The same points and some others measured another way (B), then each row and its match in B:
B (72 x 38):
[[-120  -40   65  -49  -77  -77   19   48  131   49  127 -119  151   14
     9   83 -114   22 -187   23  -11   18  -53   56  -95  -37  -13 -187
   -34   31   26    9 -203  -68  -99 -122  -71  -38]
 [ -54   37   56 -164   11  188  -15   10   31   10   45  -98    1   78
    52  121 -187  -36   23   10  -49   43  -32   46  -16   42  -25  -10
    53  -62    5   60  -78  -10  -75  -50   18 -180]
 [ -81  146  167 -321  -40  301  327  -59  -67  421  -39  -42  -56  279
    92   -9 -264   35    0 -107 -196   17  -73  -52 -127  101   97  135
   252 -383  181   37   72  -35 -405   -4    3 -392]
 [ -45  -35   17  -44  -96    3  -23   54   53  -57   34  -55   -3   56
    45   82 -102   -5 -114   11   41   95   19   89    3   73  -79    8
   -85  -17 -129   31 -177   38  -46  -27   -3   45]
 [ -67  -12  -37 -143   41   61  -89 -109 -134   73  -48  -79  -94  -17
   -94   36   50   66  -25    3   78   39  -10  -25  168  -41   49  -70
   -22  -57   -6   50   52   65  -75  121   82   -8]
 [ -93   15  113 -130  -77  139  174   16   28  153   71  -47   10  143
    80   26 -172   42 -144  -79  -27   55  -41  -18  -33   88   51  126
   164 -147   66   65  -63   20 -236  -34    5 -228]
 [ -35  -25   -2  -17 -112  -80   37   50  -22  -41    5  -90  -24   24
    73  122  -52  -24  -43  -94  -48   89   37  210   46   96  -63   39
  -126  -13 -113  -39 -192   -8   11   92   -8   63]
 [ -67   42   66 -220  -14  201   17    3  102   28   50 -138  -66  138
    58  184 -182 -110   60   11  -73   30  -27   88  -93   47 -100  -59
   -45   -7  -52   61 -119 -115  -28 -122  -51 -102]
 [-104   45  119 -209  -50  169  202  -47  -22  282   15  -47  -25  170
    34   -4 -150   70 -118  -74  -54   28  -63  -72  -45   46   91   68
   180 -225  123   59   16   -3 -307  -12   10 -254]
 [   8   10  -54  -44 -109 -100  -40   27  -87  -33  -98  -69  -56   24
    25   89  -34  -21   22  -11  -48  105   66  224   40   86 -117  -42
  -244  -80 -194  -74 -172   30   16  131    8  189]
 [   1   66  -38 -104    5  103  -68   -3 -139  -20  -79  -57    5   22
    20   21 -164   20   37   73  -30   84   32   70   89   74  -36    4
   -21 -176  -88   -4  -52  152  -91   67   86  -60]
 [-115   36   91 -251  -19  161  179 -114  -76  328  -16  -68 -100  151
   -26    3  -50   72  -82  -97  -28    9  -63  -87    8    1  109   26
   139 -201  132   60   86  -29 -283   49   19 -202]
 [ -32  -53   -5 -101  -91   39  -52  -10   18  -34  -30  -44 -180   89
    -4  109   16  -17  -64  -20   97  112   37   65   68   65  -90   38
  -155    2 -186   63 -102   10   -9   44   19  140]
 [ -18  -59  -43   -1 -326 -227   -9  140  261 -147  -36  -85 -123  196
    50  144  -96 -145 -207  169   89  152  139  263 -230  154 -416 -162
  -604   87 -582  -35 -472  -83   86 -270 -200  613]
 [-159    2  179 -199  -92  131  378  -80  -48  423   62  -31  -64  196
    47  -37  -59  130 -228 -246  -44   16  -83 -112   -1   64  206  209
   306 -240  242   71   73  -37 -400   76    8 -337]
 [ -57   32   28 -188    7  173  -64  -20   39   36    4  -84  -23   94
   -13   75 -159  -16  -19  100   22   46  -25  -17  -31    3  -57 -100
   -22  -76  -52   72  -54   15 -105  -96    9  -72]
 [-290  -52   61  -59 -122  -42  138   57   40  340  549  -98  142  175
    -5 -186  256 -179 -266 -226  575   85  295  -74  -79   85 -282   91
   -51  320  -91   13  149  208   58  185 -273  709]
 [ -21  -81 -268   66  305  -31 -679  -36   -6 -702   19 -327  161 -477
  -157  336  -97  -44  134  386   34  -52  -72  169  357 -221  -68 -539
  -236  399 -169   69 -265   32  444 -200  148  -82]
 [ -19  -15 -331   26   49 -152 -452   23  154 -684  -68 -380  -20 -198
   -88  340 -199 -238   33  541   49   -9  112  336   70  -15 -475 -564
  -713  396 -704    3 -532  -53  488 -534  -96  476]
 [-144  -35  114  -32 -135  -91  330  -26 -110  329   72  -19   72   66
    47  -88  -10  184 -309 -244  -23   38  -45  -29   69   61  212  175
   239 -211  204   -8  -12   57 -353  160   25 -216]
 [-131   29  204 -215  -90  281  387  -69  -85  434   47   65  -70  265
    71 -148 -150  188 -285 -191   40   70  -67 -253   33  126  236  379
   461 -377  232  138  156  138 -536   62   83 -435]
 [ -69  -90    9  -21 -121  -81  -24   22   57  -30   39  -55  -56   33
    -2   83   23   24 -176  -34  105   94   21   70   50   36  -55  -11
  -133   45 -133   36 -162   10  -26   15  -11  139]
 [ -21  -57    5  -47 -128   13  -98   51   82  -92   -9   -9  -72   88
     9   60  -74   10 -151   82  132  138   35   34    5   71 -116    3
  -156  -25 -226   70 -177   79  -52  -54   14  152]
 [-102 -177   26   91 -162 -157  -34   57  109  -82  127   -4   13  -10
   -15    8   64  112 -389  -29  254  119   17  -33  102   26    0   50
   -49   95 -123   92 -187  102  -81  -15   13  145]
 [ -75  -49   21  -45  -48   35   -6   11    5  -32   65  -67   -2   20
    24   63  -67   37 -144  -25   74   74   -2   22   89   48    7   53
    29   -8  -46   63  -99   66  -73    8   38  -56]
 [ -32   22    2 -109  -30  116   32    3  -70  -25   -5  -93  -88   61
    74  122 -101  -43   42  -83  -44   76   31  135   92  113  -40  121
    -6  -58  -75   21  -78   27  -11   84   36  -78]
 [-276  -68   80   56 -192 -124  240  154   49  252  603  -97  214  161
   118 -158  198 -204 -292 -338  500  116  327   66  -76  195 -291  251
   -13  339 -107  -37   32  222  101  232 -286  671]
 [-116  -67   34  -67  -41  -60   33  -22   15   62   89 -126    8  -20
   -12  111   32   28 -117 -110   13   20  -36   75   62  -27   42  -70
   -14   62   49   19 -100  -72  -38   52  -17  -36]
 [-103  -40   40  -97  -58   -7   70  -15   25   65   75 -127  -42   38
    24  132   -5  -22  -71 -120  -10   32  -13  106   35   25   -8  -12
   -36   47    1   21 -108  -88  -24   39  -33  -22]
 [ -91  -14   32 -150  -10   58   26  -43    2   74   44 -135  -64   38
     1  149  -21  -28    2  -91  -32   19  -28   89   37    0    2  -53
   -26   22   24   29  -66  -96  -25   42  -13  -67]
 [   7    8   47 -263  120  269 -243  -93  -67   41  -79  -36 -136   10
   -69  167  -11   26  210  -22  -39   55 -110  -21  109  -97  102  -91
    64  -95  144   95  107  -42  -47  183  146 -249]
 [-151   16  199 -161 -119  111  354   -9   33  377  103  -23   55  203
    83  -50 -169  118 -266 -166  -61   25  -89  -98 -100   70  158  149
   293 -250  218   59  -14  -16 -414  -32  -23 -341]
 [ -36  -23   -5 -107  -78    6  -52   -5   12   -7  -31  -72  -96   66
    -9  105  -26  -18  -41   10   39   84   22   94   21   39  -86  -52
  -164  -21 -148   24 -126   -8  -21   21   -1  116]
 [ -95   61  129 -307   -6  335  198 -113  -60  324  -26  -14 -161  240
     9  -19 -133   76  -79  -73    3   40  -66 -175   11   61  117  171
   253 -277  121  136  142   31 -354    4   61 -316]
 [  90   86 -286  -77  353  234 -680  -14  -84 -752 -115 -334   64 -352
   -45  409 -321 -191  461  440 -157  -22  -20  298  284  -83 -200 -426
  -269  234 -274   38 -244   43  490 -201  171 -180]
 [  36   45  -65  -30 -109 -109 -116   64  -64  -58 -132  -43   47   18
    10   40 -143    0    9  128  -63  117   58  198  -32   62 -147 -156
  -274 -161 -223  -89 -216   93  -37   46   14  192]
 [ -99   43  124 -139  -81  139  285  -45 -131  335    1   29   13  161
    52 -127 -139  173 -226 -128  -14   66  -43 -134   45   98  182  236
   311 -346  170   54   75  149 -434   95   79 -319]
 [ -50  -16   -8  -38  -40   17    1   11  -77  -26   19  -68    0    3
    35   50  -65   28  -81  -44   28   80   26   82  119   73    0   71
     6  -51  -56   20  -88  100  -55   87   55  -33]
 [-105  -54   47 -132   12  122  -38  -48   33   30   92  -86  -48   29
   -26   90  -19   33 -107  -37   97   37  -50  -53   87  -24   47   -9
    75   33   43  109  -16    0  -79   -4   33 -122]
 [  67  -70 -157   29  253   62 -635   -6  -63 -583  -74 -158  103 -388
   -93  300 -115   45  201  238  -54   33 -126  142  346 -175   70 -324
   -67  165   -9   72 -174   67  276   31  255 -293]
 [ -42    6  -25 -144   26  160 -101  -65  -97   14  -41  -34  -85   43
   -51    2  -57   57  -56   71  121   81   12  -76  140   21    0   16
    21 -108  -77   93   37  152 -116   40   99  -32]
 [  20 -114 -148  -39  297  119 -721  -82    1 -524  -53 -152   56 -383
  -206  273  -33   89  118  326   86    6 -173  -35  347 -285  104 -449
   -57  219   21  158  -88   48  229  -61  258 -265]
 [ -62  -22   38   25  -98  -53   45   94   28  -53   91  -75  136    4
    90   57 -165   24 -156  -30  -25   76    3  122    5   82  -18   29
    19  -38  -33   -6 -211   63  -82  -18   -1  -78]
 [-111 -100   42  -62  -50   68   17  -22   40   -9  111  -61  -85   42
     3   70   24   45 -200  -84  165   73   -9  -43  132   36   32  112
    65   63  -32  122  -55   40  -66   12   34  -47]
 [-143   36  162 -193 -104   77  435  -76 -120  467   30  -51  -59  190
    75  -28  -46  106 -149 -310 -129   11  -60  -12   -1   91  198  222
   268 -275  248    1   68  -57 -374  171   -4 -309]
 [ -81  -39  106  -46  -90   97   95  105  146  -76  173  -99   34   90
   154  172 -191  -67  -97 -117  -36   70  -18  129  -34  126  -44  142
    79   56  -19   64 -215  -51  -23  -80  -36 -177]
 [-124   38  142 -207  -88  125  404  -78 -125  403   13  -62 -124  192
    88   23  -44   64  -80 -321 -136   21  -44   26   28  115  164  260
   243 -241  203   12   67  -69 -308  185    7 -298]
 [  -2  -26   -5  -36 -141  -35  -48   72   47  -92  -30  -40  -62   81
    55  103  -89  -35  -63   21   24  131   55  159  -13  106 -144   12
  -208  -34 -230    3 -217   32    0    7  -10  165]
 [  91  -84 -167   98  233   75 -623   36  -98 -665  -64 -119  110 -407
   -38  277 -133   59  173  202  -25   77  -98  158  418 -103   83 -167
    -4  151  -37   82 -185  158  279   79  303 -328]
 [-115   61  159 -208  -93  144  429  -66 -141  423    4  -42  -85  206
   111   -9  -96   84  -91 -311 -159   28  -51   10   14  132  183  287
   290 -304  227   10   71  -37 -363  177   23 -357]
 [ -77  -82    1    9 -118 -141   -5   25   15   -8   42  -66   14   -9
    -4   56   23   54 -189  -43   73   80   14   88   62   21  -21  -43
  -109   20  -87    1 -170   23  -46   48   -4  115]
 [-111   36  154 -140 -103  131  317  -16  -56  327   43    7   32  180
    84  -82 -173  139 -233 -145  -50   54  -59  -97  -19  103  163  215
   300 -306  178   52   18   78 -417   39   36 -337]
 [  13    0  -39  -53  -98  -14  -86   37  -31  -81  -81  -36  -63   52
    23   74  -87   -9  -24   58   18  125   53  134   34   90 -119  -10
  -192  -87 -218   -5 -161   81  -17   43   34  139]
 [ -87  -47   -6 -105   -1   67  -90  -65  -37   42   17  -48  -38    7
   -85   -6    4   91 -164   61  169   59  -14 -107  123  -33   32  -56
    15  -42  -36   95    8  110 -127    5   65    0]
 [ -51  -60 -347   79   28 -298 -416    6  116 -641  -55 -403    0 -265
  -116  332  -82 -199  -15  461   48  -30  113  373  117  -53 -430 -605
  -750  443 -660  -42 -539  -89  508 -446 -114  544]
 [-131 -113   22   -1  -67 -101   22  -19   17   32  112  -88   14  -38
   -30   49   66   82 -248  -92  124   42  -22    5  121  -19   64  -14
    12   76   17   51  -97   15  -71   46   11    8]
 [  30   15  105 -180   57  321 -194   41   46  -79    6    3  -17   57
    63  163 -206    2  136    0  -62  102 -103    5   24   10   59   51
   160 -116  112  114  -19   22  -82   65  134 -361]
 [ -74   37   93 -131  -90  110  320  -19 -142  216    8  -61 -108  144
   138   54  -87   22  -31 -291 -128   64    6  116   86  179   93  324
   182 -195   91    2   -6    2 -192  201   39 -243]
 [-109   24  117 -179  -58  143  215  -48  -35  271   34  -40  -28  152
    33  -15 -113   86 -154 -107  -22   36  -54  -74   -6   53  108  111
   195 -206  124   63   21   20 -302   18   22 -239]
 [ -78    0  -10 -254   61  215 -101 -136  -46   92  -38  -87 -190   79
  -103   75   17    8    9   54  120   33  -18  -99  100  -43   -8  -78
   -32  -34  -48  123   87   13  -77    4   52  -10]
 [ -68  -40   25 -133  -73   48   -1  -14   54   18   24  -96 -130   88
     8  145   -5  -46  -42  -54   42   63   10   88   16   38  -75  -11
  -122   41 -109   53 -112  -69    0    8  -27   73]
 [-113  -35   25 -144  -21  -15   13  -57   28   91   48 -158  -58   22
   -34  151   26  -24  -39  -72  -19   -1  -36   89   13  -43   -9 -146
   -91   64    9   17  -89 -140  -10    9  -43    7]
 [ -34    5   18  -35  -44   72   13   54  -43  -64   41  -65   27   23
    94   80 -147    0  -39  -57  -27   92   19  112   82  111  -12  118
    50  -66  -40   21 -123   88  -52   61   50 -121]
 [  12   28 -103    4 -316 -392    6  131  123  -69 -150 -138  -18  122
    38  144 -108 -159  -54  172 -116  112  152  439 -273  121 -430 -350
  -737  -13 -547 -204 -510 -131  109 -155 -225  674]
 [ -90  -47   30 -172   -1  189  -33  -59   28   20   55  -75 -155   93
   -23   93  -13   -7  -83  -20  140   60   -8  -62   94   25  -14   56
    29   28  -59  138    1   18  -59  -22   33  -43]
 [  -2   34 -254  -43  317  -34 -658  -12   52 -626  -25 -422  247 -433
  -128  432 -243 -159  334  456 -211 -118 -101  328  126 -259 -167 -796
  -383  351 -148  -39 -358 -157  478 -308   37  -95]
 [  -2    1  -64  -38 -120 -171 -127   26  -35  -10 -120  -53   14    3
   -51   42  -41   29  -53  119   -9   97   39  154  -24    0 -123 -230
  -318 -101 -206  -76 -196   35  -35   42  -10  267]
 [  77   37 -157 -223  377  294 -813 -107    0 -462 -173 -183   67 -301
  -228  297 -218    5  352  523  -64  -25 -192  -23  176 -319    2 -663
  -150   70  -11  127  -58   -1  199 -185  230 -301]
 [ -81   49   67 -146  -43  127  220 -102 -250  357  -78   48  -26  117
   -14 -184  -70  224 -205  -96   34   73  -24 -177  144   71  213  214
   293 -399  156   48  164  227 -448  187  140 -263]
 [ -74   66  120 -139  -93  162  406  -59 -266  381  -53   39  -82  183
   114 -118 -109  165 -140 -290  -92   85   -9  -47  138  193  227  441
   374 -417  194   20  128  163 -431  275  126 -380]
 [ -88   67  143 -186  -72  200  261  -14  -45  290   15   -8   11  201
    85  -48 -221   93 -145  -88  -73   53  -54  -78  -47  106  113  177
   260 -305  135   57   15   63 -376   -4   35 -330]
 [-156  -34  195 -248  -71  321  364 -119  -41  389   78   31 -231  270
    48  -53  -18  138 -266 -270  113   62  -68 -256  104  114  225  426
   419 -225  196  203  189   46 -425   80   76 -382]]
Rows of B count from 0, top down.

[  71   42  138  -88  151    4   32  -53  166   52    6  -34   19  126
  -53   99   84  -34  -46  -67  119 -100   58   56  -71    3  -43    6
  197   17   21] : 12
[ -50   43   44   13   12   22 -111   52 -160  -57  -50   63  122 -133
   42 -113 -190 -227   20   19   38   45 -103 -138  172   19  -26   -8
 -196 -155  -22] : 61
[ 107   70  -89    9  204  -20  -34 -109   88  118  -27   92    1    2
  -60  -25   90  -54  -67  -16   85  -25  -14  -73   21   57  -18  -36
   69  -30   45] : 31
[  14   83 -176   27    7  -41 -110   16  -82  -41   55  214   88 -312
   10 -200  -88 -106   -3   42  -42  103  -77 -154  205   -1   11   38
 -154  -59  -56] : 36
[  -1   11   37   25   -4  -38  151  110   54   74  -15 -143 -223  191
 -123   82   61  136  -56  -38   39   81   29  -32   12   81   42  -56
  108    5   19] : 13
[ 118  127 -153  -34  229    3 -107 -139   44   53   43  233  155 -181
  -34 -148   11 -182  -64    2  116  -45  -30  -22  116  -31    6   36
   55  -86   36] : 24
[ -58   10 -104  -11 -178  -88   46   82 -146  -52   81  186   72 -329
  131 -183 -130  -33   19  -44  -55   81  -76  -84  210   62  -34  -14
 -195  -72 -174] : 22
[ 77  37 -37 -27  68 -48  33 -57 117  95  45   6 -82 113 -50  60 139 150
 -63 -55   0 -39 130  47   0  74  65  45 125 -13 -24] : 53
[  47   47   59   41   70   -8 -120  137   46  -38   32   81   57 -147
  -83  -96  -44 -147   -7   73    7   83  -38 -189   88  -31  -27   30
  -59  -30   -6] : 40
[ -86   50 -308 -119 -195 -124   83 -199 -216  -57   82  309  145 -442
  296 -197 -132   39   17 -138  -85  -15  -80   60  245   99  -58   16
 -196  -39 -224] : 42
[ -30   60   73   14   31   24  -29  167   41  -43  -17  -55  -51  -44
 -152  -22  -63 -129   25   42   43  141 -131 -187   39  -55  -29  -63
  -12   60   39] : 62
[  56   53   -7   17  114  -13  -23   19  114   62  -17   -5  -69   33
 -117   22   76  -13  -26    8   32   50  -30 -125  -11   22  -15  -40
   61   51   35] : 51
[ -48   34 -295 -226 -218 -204  110 -381 -187 -138  148  430  267 -564
  502 -177 -118  135  -14 -199 -145 -167   63  225  249  125 -151  172
 -135  -13 -318] : 10
[  44   73  -30   31  126   21  -20   35   27   79  -16  -31  -79  115
 -149   -9   28  -29  -53   11   79   52    8  -56   68   20   92  -13
   63  -84   69] : 14
[ -30   82   95  -88   72   38   41   16   59  -37  -14 -105  -43   97
 -107   74  -32  -56  -10  -38   96   17  -33   26    2  -55   -1   -3
  140   46   56] : 57
[  35   43   12   36   73  -25   92   93   55   47  -11  -78 -162  108
 -138   23   35   49  -72    4   65   86   10  -63   49   40   26  -23
  111  -11   54] : 1
[-131   35  -74  -63 -174  -43  -19  -24 -252 -119    9  134  134 -285
  195 -142 -232  -98   52  -57  -60   38  -97  -40  236   51  -35   22
 -259 -108 -148] : 44
[-139  -31   48  -51 -246  -36  202  110  -18   64    3 -251 -274  287
  -42  186   59  310   35 -139  -78   66   61   64  -21  124  127  -76
   19   40 -106] : 55
[-145   11  -15 -167 -261  -87   27  -59 -135 -182   76  177  193 -410
  284  -92 -184  -39   98 -119 -117  -15  -95    6  137   15 -149   34
 -205   70 -247] : 69
[  31  118  -50  -23  130   22  -29   20  -11  -39   30   68   33  -88
 -104 -100  -78 -140  -53   28  106   57  -40  -26  145  -68   35   50
   74  -65   66] : 25
[ -10   77 -135 -106  -38 -101   41 -121 -137 -158   86  291  197 -454
  219 -211 -186 -108  -39  -48    5  -17  -48   39  250   -2 -133  117
  -64  -48 -117] : 34
[-146   73  -81   25 -158    8  -32  173 -300 -138   17   54   34 -226
   11 -204 -295 -147   30   34  -20  186 -130 -112  322  -18   86   24
 -249 -177  -52] : 46
[ -51   14  -12   64  -83  -49   67  182 -182  -56    2   63  -14 -186
   25 -171 -188 -112  -31   20   35  140  -98 -140  238   56  -28  -33
 -154 -146  -48] : 7
[ -38    5  -21  -83  -19  -89  166 -196   -4   27  -71 -117 -171  196
   98  181   62  267  -62 -127  -44  -61  106  111   -3  167  -37   35
  102   47  -29] : 65
[ -31   59 -176  109  -14  -19  -64   86 -174   27  -35   84  -46 -137
  -49 -166 -110  -78  -12   51  -20  172 -118 -213  224   72   69  -52
 -216 -137   -4] : 0
[  12   93 -239   46    2  -46  -65    6 -188  -27   59  246   90 -312
   39 -264 -144 -113  -46   33   -2   98  -56  -94  306   29   65   54
 -170 -186  -50] : 58
[ -44   14  -57  -44 -112  -72  217   28   24   59   36 -114 -236  156
  -44   97   79  274  -44 -106  -22   52   73   84   32  100   79  -19
  121   40  -55] : 3
[  31   46 -114  -75   11  -61  -36 -139 -109   -2   61  306  254 -341
  208 -195 -100 -162  -17  -78   46  -97  -38   17  186   59  -73   23
 -128 -150 -139] : 38
[-167    1  -97  -55 -308  -86   63   39 -295 -127   49  119   67 -297
  232 -146 -235   27   53  -84 -120   74  -60  -10  273   92   -3   30
 -289 -115 -216] : 54
[  55   28   84   12  101    5  -22   56  137   92  -12  -76  -83  162
 -136   81  105   17  -24  -11   42   11   38  -78  -49   35   34  -32
   86    6   27] : 41
[  15   97  -75   -9  108   15  -93  -44 -127  -31   -5  151  140 -169
   22 -160 -146 -214  -39   15   88    9  -59  -48  209   -8   13   45
  -84 -176   16] : 29
[124  81 -24 -22 222 -21 -13 -84 111  56  14  91  27  -9 -63 -28  61 -67
 -95  -3 112 -47  44  -5  40   8 -27  43 153 -39  58] : 18
[  25   82   -8   24  112   41  -87   72   11   32   -9   17    5   -2
 -139  -61  -30 -142  -12   34   77   70  -61 -119   83  -26   59  -25
  -11  -73   52] : 21
[149  29 114 -20 220 -32   6 -38 200  82   8  36  15  73 -60  48 122 -43
 -90 -20 113 -88  81 -17 -53  35 -77  21 190  -7  35] : 33
